Here is a tiny trained network, its code and every weight. The questions are about switching its units off for an input and a class, where a switched-off unit gives its printed mean instead of its output.

import numpy as np


def w(rows, s, z=0):
    codes = np.array(rows[::2]) - 128.0
    scale = np.full(codes.shape[1], s)
    scale[-1] = z or s
    return codes * scale


def norm(h):
    return h / np.sqrt((h * h).mean(-1, keepdims=True) + 1e-5)


def f(y):
    return np.maximum(y, 0)


def log_softmax(a):
    a = a - a.max(-1, keepdims=True)
    return a - np.log(np.exp(a).sum(-1, keepdims=True))


def net(x, mask):
    res = np.array(x, float).reshape(1, 2) / 4 @ E
    u = 0
    for l in range(2):
        y = f(norm(res) @ A[l][:, :-1].T + A[l][:, -1])
        res = res + np.where(mask[u : u + 10], y, B[l][:, -1]) @ B[l][:, :-1]
        u += 10
    return log_softmax(norm(res)[-1] @ U[:, :-1].T + U[:, -1])


A, B = {}, {}
E = w([
[164,189,254,44,208],'x0',
[66,165,64,158,163],'x1',
],0.0091)
A[0] = w([
[174,216,205,80,179,56],'L0N1',
[172,56,170,158,83,47],'L0N2',
[94,182,121,128,221,73],'L0N3',
[156,113,94,115,102,2],'L0N4',
[135,4,154,163,52,50],'L0N5',
[248,122,159,31,118,147],'L0N6',
[188,106,127,128,50,19],'L0N7',
[177,92,206,97,122,40],'L0N8',
[129,57,62,185,86,76],'L0N9',
[52,207,83,85,83,100],'L0N10',
],0.014,0.0089)
B[0] = w([
[58,68,252,117,125,242],'L0N1',
[182,172,124,153,83,160],'L0N2',
[175,72,100,21,133,182],'L0N3',
[163,55,187,109,25,128],'L0N4',
[198,177,47,74,139,186],'L0N5',
[51,52,119,105,180,246],'L0N6',
[222,145,153,79,66,151],'L0N7',
[103,180,27,72,144,185],'L0N8',
[105,153,198,200,58,218],'L0N9',
[88,60,104,186,128,170],'L0N10',
],0.014,0.012)
A[1] = w([
[152,164,92,60,129,32],'L1N1',
[209,214,110,24,209,89],'L1N2',
[102,168,224,108,252,44],'L1N3',
[111,133,17,44,154,99],'L1N4',
[97,66,111,120,135,2],'L1N5',
[59,189,111,236,124,136],'L1N6',
[144,156,77,226,136,61],'L1N7',
[194,252,171,66,209,163],'L1N8',
[58,48,113,89,227,184],'L1N9',
[108,44,253,73,165,79],'L1N10',
],0.012,0.0084)
B[1] = w([
[46,31,148,53,214,134],'L1N1',
[61,98,75,180,204,143],'L1N2',
[139,151,248,95,138,168],'L1N3',
[178,95,67,81,208,157],'L1N4',
[50,60,185,93,189,135],'L1N5',
[74,65,96,106,182,184],'L1N6',
[104,136,174,117,132,153],'L1N7',
[41,62,174,144,209,141],'L1N8',
[200,187,119,148,127,254],'L1N9',
[45,173,199,184,96,230],'L1N10',
],0.015)
U = w([
[175,208,163,223,192,2],'0',
[29,44,68,252,109,108],'1',
[73,157,250,76,195,183],'2',
[216,148,74,196,48,183],'3',
[176,62,61,80,191,240],'4',
],0.017,0.0099)

Each question gives the input, the list of numbers given to net, and the class t.
The units are the neurons (one row each of A and B). Each row of codes is followed by its name. A weight is (code - 128) times the scale printed after its matrix; where a second scale follows, it is the last column's (A, B and U).
mask holds one flag per neuron, layer by layer. A switched-off neuron (its flag False) gives its mean, the last column of its row in B, instead of its output. The means were averaged over made-up inputs and are rounded, as every weight is.
A unit's drop is (log p(t) with every unit on - log p(t) with that unit switched off) / (log p(t) with every unit on - log p(t) with every unit switched off).
The circuit of an input: a set's keep is (log p(t) with only the set's units on - log p(t) with every unit switched off) / (log p(t) with every unit on - log p(t) with every unit switched off). Starting from the 12 units with the biggest drops (on a tie, the unit counted first), units are removed one at a time, each time the one whose removal leaves the highest keep (on an exact tie, the one counted first), for as long as the keep stays at least 0.8.
circuit, biggest first: the units of the circuit, biggest drop first
k most important neurons of layer l: the k neurons of layer l with the biggest drops, biggest first
drop when u is switched off: that unit's drop, to one decimal
input [-1,6], class 1: circuit, biggest first	(L0N10)
input [1,-6], class 4: circuit, biggest first	(L0N8 L0N9 L1N4)
input [-2,-3], class 3: 2 most important neurons of layer 0	(L0N9 L0N2)
input [0,1], class 4: 2 most important neurons of layer 0	(L0N1 L0N9)
input [-6,-2], class 3: 2 most important neurons of layer 0	(L0N6 L0N5)
input [-3,-1], class 3: 2 most important neurons of layer 0	(L0N9 L0N6)
input [-8,-2], class 3: 4 most important neurons of layer 0	(L0N6 L0N5 L0N1 L0N10)
input [1,-7], class 4: 2 most important neurons of layer 0	(L0N8 L0N9)
input [-1,0], class 1: drop when L0N9 is switched off	0.2
input [-2,7], class 1: drop when L1N1 is switched off	0.0
input [-1,-1], class 3: drop when L0N9 is switched off	0.7
